[[-44.3   7.2 -16.5]
 [  5.6   2.0  -7.3]
 [-43.4 -17.1 -16.4]
 [  4.8   0.3   4.8]
 [  3.8   3.8   5.3]]
->
[-16.5   2.0 -43.4]

[[  9.3  -6.2 -15.9]
 [ 17.3 -19.5  46.7]
 [ 46.4 -55.1  52.8]]
->
[-15.9 -19.5  46.4]

[[ 17.7   3.7  10.8 -51.3   4.6]
 [ 22.3  30.0  -4.7 -21.0  -4.3]
 [ 31.0  19.3  13.9 -19.4  -1.6]
 [ 29.5   6.8  21.9 -37.9   3.4]
 [  6.3   3.2   1.7  -2.7   1.6]]
->
[  4.6 -21.0  13.9   6.8   6.3]

[[-55.4  48.7]
 [ 57.8 -56.7]
 [ 50.2  41.7]]
->
[48.7 57.8]

[[ 23.0 -24.0  17.8 -29.1 -50.9]
 [ 23.0 -23.4  17.8 -30.1 -51.5]
 [ 23.0 -30.6  20.7 -16.6 -17.9]
 [ 23.0 -30.3  21.0 -16.7 -17.8]
 [ 23.0 -18.1  17.0 -38.4 -57.1]]
->
[-50.9 -30.1  20.7 -30.3  23.0]

[[-18.3 -46.0 -60.0]
 [ 52.9  -3.9  -1.4]]
->
[-60.0  -3.9]
---
[[  4.7 -17.8  27.6  -1.6 -51.8]
 [ -2.4  10.5 -16.0   1.5  29.1]
 [ -2.0 -13.5  38.4  -8.3  25.0]]
->
[[ -2.4  10.5 -16.0]
 [ -2.0 -13.5  38.4]]

[[ 15.9  52.3  22.1  16.4]
 [ 14.1  -4.6 -44.1  15.6]
 [ -0.9 -40.3   9.0 -14.7]
 [ 25.5  12.9  49.5  27.5]
 [-42.3   9.1  -5.5  39.4]]
->
[[ 14.1  -4.6 -44.1]
 [ -0.9 -40.3   9.0]]

[[ 12.1  18.2 -36.5]
 [-24.2 -10.3 -47.2]
 [-18.2 -39.6 -22.3]
 [ 20.7  42.6 -32.5]
 [-20.7 -10.4 -34.0]]
->
[[-24.2 -10.3 -47.2]
 [-18.2 -39.6 -22.3]]

[[  1.6 -13.9  12.0  -9.7 -40.7]
 [  2.0 -21.1  17.7 -17.7 -59.3]
 [ -1.1  -4.1   3.8  -2.3  -8.6]
 [  0.4 -16.0  16.4 -14.7 -54.5]]
->
[[  2.0 -21.1  17.7]
 [ -1.1  -4.1   3.8]]

[[ 20.2  57.3   7.1 -57.9 -53.3]
 [-37.9 -57.5  25.3  46.5  60.2]
 [ 22.0   0.0 -44.6  22.2 -31.6]
 [-27.9  26.5  52.2 -24.2   0.7]]
->
[[-37.9 -57.5  25.3]
 [ 22.0   0.0 -44.6]]

[[-38.4   4.1 -17.5 -13.7]
 [ 19.6  -5.6   7.4  -9.2]
 [ 22.0 -48.5  13.3 -10.8]]
->
[[ 19.6  -5.6   7.4]
 [ 22.0 -48.5  13.3]]

[[-45.3  12.5 -14.8 -33.3]
 [-17.4  47.5   5.9   4.7]
 [  7.6  23.3 -22.8  41.2]]
->
[[-17.4  47.5   5.9]
 [  7.6  23.3 -22.8]]
---
[[ 52.1  27.4 -52.4 -43.6  48.1]
 [ 17.2 -21.6 -13.3 -45.8  43.8]]
->
[ 48.1 -45.8]

[[22.2 38.8 -0.2]
 [12.7 51.2  9.5]]
->
[-0.2 51.2]

[[-20.1  16.9 -16.3   9.2]
 [-12.7  17.3  26.8   9.7]
 [ -9.0 -30.7   2.4 -54.9]]
->
[  9.2  26.8 -30.7]

[[-57.9  10.7   5.8 -29.3]
 [  5.1  12.7 -16.5   5.8]]
->
[-29.3 -16.5]

[[ 57.1  -5.4 -29.0]
 [ 52.7  58.2 -50.1]
 [-52.7  -9.1  39.9]]
->
[-29.0  58.2 -52.7]

[[-35.4 -52.0]
 [  5.5 -16.5]]
->
[-52.0   5.5]
